Below are the code and all the weights of a small trained network. Each question names an input and a target symbol and asks about switching units off, where a switched-off unit gives its printed mean instead of its output.

import numpy as np


def w(rows, s, z=0):
    codes = np.array(rows[::2]) - 128.0
    scale = np.full(codes.shape[1], s)
    scale[-1] = z or s
    return codes * scale


def f(y):
    return np.maximum(y, 0)


def softmax(a):
    e = np.exp(a - a.max(-1, keepdims=True))
    return e / e.sum(-1, keepdims=True)


def log_softmax(a):
    a = a - a.max(-1, keepdims=True)
    return a - np.log(np.exp(a).sum(-1, keepdims=True))


def net(x, mask):
    ids = ['βγδεζηθλξστφ'.index(c) for c in x.split()]
    T = len(ids)
    res = E[ids] + P[:T]
    q, k, v = (res @ M[0].T for M in (Q, K, V))
    z = softmax(np.where(np.tri(T) > 0, q @ k.T / 4**0.5, -1e9)) @ v
    res = res + np.where(mask[0], z, O[0][:, -1]) @ O[0][:, :-1]
    y = f(res @ A[0][:, :-1].T + A[0][:, -1])
    res = res + np.where(mask[1:17], y, B[0][:, -1]) @ B[0][:, :-1]
    return log_softmax(res[-1] @ U[:, :-1].T + U[:, -1])


Q, K, V, O, A, B = {}, {}, {}, {}, {}, {}
E = w([
[88,82,111,163,164],'β',
[177,119,166,159,118],'γ',
[178,103,163,135,116],'δ',
[83,143,124,207,182],'ε',
[99,69,53,198,121],'ζ',
[227,80,137,200,77],'η',
[90,9,84,103,92],'θ',
[156,152,165,84,69],'λ',
[170,138,176,153,132],'ξ',
[63,48,191,143,66],'σ',
[161,97,188,98,116],'τ',
[196,209,208,153,61],'φ',
],0.014)
P = w([
[96,155,121,115,244],'0',
[165,87,126,177,107],'1',
[163,79,134,172,91],'2',
[120,124,124,166,84],'3',
[124,127,125,155,64],'4',
[120,135,133,137,49],'5',
[128,131,131,129,56],'6',
[143,133,121,138,64],'7',
],0.011)
Q[0] = w([
[254,125,193,136,49],'H0',
[243,125,215,179,110],'H0',
[251,168,129,35,95],'H0',
[68,47,98,191,57],'H0',
],0.0083)
K[0] = w([
[130,165,150,70,255],'H0',
[119,140,113,77,221],'H0',
[177,124,116,160,204],'H0',
[108,152,181,88,90],'H0',
],0.01)
V[0] = w([
[96,51,10,76,68],'H0',
[195,156,81,212,57],'H0',
[141,186,254,67,35],'H0',
[149,171,98,237,152],'H0',
],0.0082)
O[0] = w([
[98,116,66,12,55,67],'H0',
[214,80,75,81,207,129],'H0',
[130,98,239,86,182,2],'H0',
[187,155,56,176,231,202],'H0',
],0.011,0.0035)
A[0] = w([
[160,95,104,167,129,191],'N0',
[114,73,94,153,97,110],'N1',
[79,234,133,129,198,63],'N2',
[191,106,25,76,117,155],'N3',
[255,164,184,118,116,214],'N4',
[18,130,75,144,80,122],'N5',
[216,107,191,172,122,180],'N6',
[151,200,95,211,128,171],'N7',
[144,59,203,95,209,76],'N8',
[52,150,70,111,52,133],'N9',
[122,156,141,130,33,125],'N10',
[46,29,136,86,177,251],'N11',
[201,109,68,113,222,166],'N12',
[115,105,60,121,148,173],'N13',
[169,185,242,154,114,148],'N14',
[203,81,158,155,107,85],'N15',
],0.0075,0.0028)
B[0] = w([
[124,158,100,84,155,216],'N0',
[96,109,211,77,145,186],'N1',
[74,137,110,123,75,142],'N2',
[90,167,153,75,61,216],'N3',
[100,124,104,19,207,202],'N4',
[159,114,161,95,195,203],'N5',
[97,133,155,88,193,226],'N6',
[126,134,97,155,196,255],'N7',
[241,171,172,197,74,173],'N8',
[145,121,203,91,164,208],'N9',
[173,118,189,208,86,198],'N10',
[112,63,80,225,134,179],'N11',
[174,183,138,95,2,227],'N12',
[71,144,113,48,127,188],'N13',
[40,76,114,89,145,202],'N14',
[114,184,139,106,154,187],'N15',
],0.0065,0.0095)
U = w([
[242,154,169,254,85,202],'β',
[100,71,106,142,174,172],'γ',
[114,64,130,169,154,162],'δ',
[109,181,64,200,127,30],'ε',
[190,204,64,109,21,149],'ζ',
[166,205,73,18,154,118],'η',
[166,191,199,108,28,28],'θ',
[56,113,178,30,115,129],'λ',
[21,113,56,130,194,124],'ξ',
[113,139,145,114,99,166],'σ',
[55,52,177,199,98,100],'τ',
[151,148,176,56,188,4],'φ',
],0.0063,0.0044)

Each question gives the input, a string of symbols that net reads in full, and the target symbol t.
The units are the heads (4 rows each of Q, K, V and O) and the neurons (one row each of A and B). Each row of codes is followed by its name. A weight is (code - 128) times the scale printed after its matrix; where a second scale follows, it is the last column's (O, A, B and U).
mask holds one flag per unit, heads first, then neurons. A switched-off unit (its flag False) gives its mean, the last column of its rows in O or B, instead of its output. The means were averaged over made-up inputs and are rounded, as every weight is.
A unit's drop is (log p(t) with every unit on - log p(t) with that unit switched off) / (log p(t) with every unit on - log p(t) with every unit switched off).
The circuit of an input: a set's keep is (log p(t) with only the set's units on - log p(t) with every unit switched off) / (log p(t) with every unit on - log p(t) with every unit switched off). Starting from the 12 units with the biggest drops (on a tie, the unit counted first), units are removed one at a time, each time the one whose removal leaves the highest keep (on an exact tie, the one counted first), for as long as the keep stays at least 0.8.
circuit, biggest first: the units of the circuit, biggest drop first
unit that matters most: the unit with the biggest drop
top k neurons: the k neurons with the biggest drops, biggest first
input θ θ η η β σ λ θ, target τ: unit that matters most => N11
input τ β φ, target τ: circuit, biggest first => (H0 N14)
input δ β θ, target λ: circuit, biggest first => (H0 N1)
input τ λ ε ζ η η, target τ: circuit, biggest first => (H0 N14)
input λ ζ θ φ η φ θ λ, target λ: circuit, biggest first => (H0 N14)
input β β β ζ ζ β ζ, target η: circuit, biggest first => (H0 N13)
input φ σ β η ζ β γ, target φ: circuit, biggest first => (H0 N4)
input θ γ ζ η ζ, target ζ: circuit, biggest first => (H0 N12)
input φ β ζ β δ, target φ: circuit, biggest first => (H0 N4)
input β ξ δ, target β: circuit, biggest first => (H0 N10 N4)
input θ τ γ, target θ: top 2 neurons => (N10 N9)
input η β λ, target η: top 2 neurons => (N4 N10)
input η β β ζ φ, target η: circuit, biggest first => (H0 N4)
input φ τ β, target β: circuit, biggest first => (H0 N8)
input η γ θ, target λ: top 2 neurons => (N3 N1)
input λ δ β η δ λ τ γ, target λ: top neuron => (N14)
input φ β λ, target φ: top 2 neurons => (N4 N6)
input λ φ δ β φ, target λ: top 2 neurons => (N14 N4)
input φ ζ φ λ, target φ: top 3 neurons => (N4 N6 N8)
input θ φ β β β δ θ λ, target θ: top 2 neurons => (N10 N9)
input η φ λ θ, target β: top neuron => (N8)
input β θ σ η ζ η η ξ, target β: top 2 neurons => (N10 N4)
